Below is a small trained network, with its code and all its weights. Each question gives an input and a target symbol and asks what happens when units are switched off, that is, made to give their printed mean instead of their output.

import numpy as np


def w(rows, s, z=0):
    codes = np.array(rows[::2]) - 128.0
    scale = np.full(codes.shape[1], s)
    scale[-1] = z or s
    return codes * scale


def norm(h):
    return h / np.sqrt((h * h).mean(-1, keepdims=True) + 1e-5)


def f(y):
    return np.maximum(y, 0)


def softmax(a):
    e = np.exp(a - a.max(-1, keepdims=True))
    return e / e.sum(-1, keepdims=True)


def log_softmax(a):
    a = a - a.max(-1, keepdims=True)
    return a - np.log(np.exp(a).sum(-1, keepdims=True))


def net(x, mask):
    ids = ['βδζηθλμξπτφω'.index(c) for c in x.split()]
    T = len(ids)
    res = E[ids] + P[:T]
    r = norm(res)
    for j in range(3):
        rows = slice(3 * j, 3 * j + 3)
        q, k, v = (r @ M[0][rows].T for M in (Q, K, V))
        z = softmax(np.where(np.tri(T) > 0, q @ k.T / 3**0.5, -1e9)) @ v
        o = O[0][rows]
        res = res + np.where(mask[j], z, o[:, -1]) @ o[:, :-1]
    y = f(norm(res) @ A[0][:, :-1].T + A[0][:, -1])
    res = res + np.where(mask[3:15], y, B[0][:, -1]) @ B[0][:, :-1]
    return log_softmax(norm(res)[-1] @ U[:, :-1].T + U[:, -1])


Q, K, V, O, A, B = {}, {}, {}, {}, {}, {}
E = w([
[34,149,134,147],'β',
[213,13,149,130],'δ',
[131,250,205,72],'ζ',
[117,22,151,143],'η',
[168,96,163,122],'θ',
[221,149,213,77],'λ',
[179,73,170,113],'μ',
[106,171,144,119],'ξ',
[215,119,211,88],'π',
[51,50,2,163],'τ',
[156,154,148,112],'φ',
[117,82,158,129],'ω',
],0.0048)
P = w([
[148,114,97,30],'0',
[123,115,184,223],'1',
[41,191,76,43],'2',
[71,112,202,131],'3',
[160,53,123,47],'4',
[153,149,144,195],'5',
[252,159,48,121],'6',
[105,109,153,211],'7',
[169,47,112,89],'8',
],0.017)
Q[0] = w([
[207,202,109,220],'H0',
[181,5,117,100],'H0',
[123,57,209,121],'H0',
[54,170,108,147],'H1',
[109,154,69,69],'H1',
[181,197,143,166],'H1',
[161,113,93,117],'H2',
[80,148,54,84],'H2',
[175,131,137,111],'H2',
],0.014)
K[0] = w([
[6,114,188,85],'H0',
[145,185,158,198],'H0',
[127,159,82,198],'H0',
[148,132,76,66],'H1',
[176,142,156,115],'H1',
[104,115,147,76],'H1',
[142,139,119,163],'H2',
[79,198,109,91],'H2',
[173,127,149,88],'H2',
],0.017)
V[0] = w([
[163,238,250,97],'H0',
[54,187,96,147],'H0',
[234,39,171,105],'H0',
[61,169,59,88],'H1',
[165,186,153,67],'H1',
[176,85,52,165],'H1',
[112,120,113,145],'H2',
[183,119,177,107],'H2',
[209,122,199,124],'H2',
],0.013)
O[0] = w([
[183,44,244,60,136],'H0',
[8,90,97,80,109],'H0',
[207,159,145,166,162],'H0',
[90,56,104,127,250],'H1',
[148,84,206,91,107],'H1',
[181,139,88,111,41],'H1',
[139,106,129,109,151],'H2',
[51,140,104,128,78],'H2',
[96,160,124,139,30],'H2',
],0.011,0.0017)
A[0] = w([
[170,128,152,87,71],'N0',
[44,180,250,198,172],'N1',
[162,115,76,90,167],'N2',
[103,84,175,139,77],'N3',
[151,106,209,115,199],'N4',
[100,84,93,46,58],'N5',
[136,176,124,73,124],'N6',
[137,133,140,211,248],'N7',
[129,174,149,112,75],'N8',
[57,119,68,120,255],'N9',
[192,178,96,64,100],'N10',
[176,150,84,152,117],'N11',
],0.015,0.0065)
B[0] = w([
[118,116,124,143,166],'N0',
[5,170,196,123,206],'N1',
[107,156,128,140,191],'N2',
[108,116,129,157,162],'N3',
[119,137,98,141,230],'N4',
[125,157,139,107,162],'N5',
[143,105,115,121,151],'N6',
[123,127,138,82,202],'N7',
[120,124,129,143,130],'N8',
[172,117,134,135,246],'N9',
[118,107,134,136,185],'N10',
[87,146,157,135,164],'N11',
],0.026,0.011)
U = w([
[171,180,118,6,118],'β',
[172,216,158,144,63],'δ',
[110,31,149,85,108],'ζ',
[64,205,166,117,165],'η',
[160,127,128,211,79],'θ',
[205,106,147,107,176],'λ',
[195,173,174,186,123],'μ',
[72,102,16,22,3],'ξ',
[191,123,143,118,148],'π',
[142,211,18,158,142],'τ',
[154,26,58,161,180],'φ',
[50,107,117,220,83],'ω',
],0.015,0.0045)

Each question gives the input, a string of symbols that net reads in full, and the target symbol t.
The units are the heads (3 rows each of Q, K, V and O) and the neurons (one row each of A and B). Each row of codes is followed by its name. A weight is (code - 128) times the scale printed after its matrix; where a second scale follows, it is the last column's (O, A, B and U).
mask holds one flag per unit, heads first, then neurons. A switched-off unit (its flag False) gives its mean, the last column of its rows in O or B, instead of its output. The means were averaged over made-up inputs and are rounded, as every weight is.
A unit's drop is (log p(t) with every unit on - log p(t) with that unit switched off) / (log p(t) with every unit on - log p(t) with every unit switched off).
The circuit of an input: a set's keep is (log p(t) with only the set's units on - log p(t) with every unit switched off) / (log p(t) with every unit on - log p(t) with every unit switched off). Starting from the 12 units with the biggest drops (on a tie, the unit counted first), units are removed one at a time, each time the one whose removal leaves the highest keep (on an exact tie, the one counted first), for as long as the keep stays at least 0.8.
units of the circuit, in order: the units of the circuit, biggest drop first
top k neurons: the k neurons with the biggest drops, biggest first
heads that matter: for each layer, one digit per head in row order, 1 if its drop is at least 0.15 and else 0, layers parted by /
input φ τ τ λ η, target τ: units of the circuit, in order -> (H1 N1)
input ω λ η τ τ τ φ, target τ: units of the circuit, in order -> (N1 N9)
input δ δ τ, target δ: top neuron -> (N1)
input ω φ ω, target ω: top 4 neurons -> (N9 N10 N11 N1)
input φ τ τ β τ, target τ: units of the circuit, in order -> (N1 H1)
input τ τ φ β τ φ θ, target β: units of the circuit, in order -> (H0 N5 N1)
input φ ω τ π τ, target ω: heads that matter -> 110
input τ φ η φ φ, target φ: units of the circuit, in order -> (N1 N7)
input φ τ β, target φ: heads that matter -> 111
input τ τ β, target τ: units of the circuit, in order -> (H0 N1)
input τ μ τ, target τ: heads that matter -> 100
input τ φ ζ, target τ: units of the circuit, in order -> (H0 N1)
input δ λ η, target δ: top 3 neurons -> (N1 N11 N9)
input β β τ β φ, target β: units of the circuit, in order -> (N5 N1)
input φ τ τ τ, target ζ: top 3 neurons -> (N9 N4 N2)
input ξ φ τ φ π τ ξ τ, target ζ: heads that matter -> 010
input β φ φ, target β: top 2 neurons -> (N5 N1)
input ζ τ ξ, target ζ: heads that matter -> 111
input η τ δ τ τ λ ζ τ τ, target λ: units of the circuit, in order -> (H0)
input β ω β ζ η ξ ξ, target ζ: units of the circuit, in order -> (H0)
input μ ξ λ τ φ, target ξ: top 2 neurons -> (N9 N1)
input λ θ ξ, target λ: units of the circuit, in order -> (H0 H2 N1)
input φ φ θ τ λ, target φ: heads that matter -> 110
input τ β φ μ δ ξ ω, target μ: heads that matter -> 110
input φ ξ τ τ δ φ φ ξ ζ, target φ: heads that matter -> 110
input β η β ω β δ τ, target ω: heads that matter -> 100
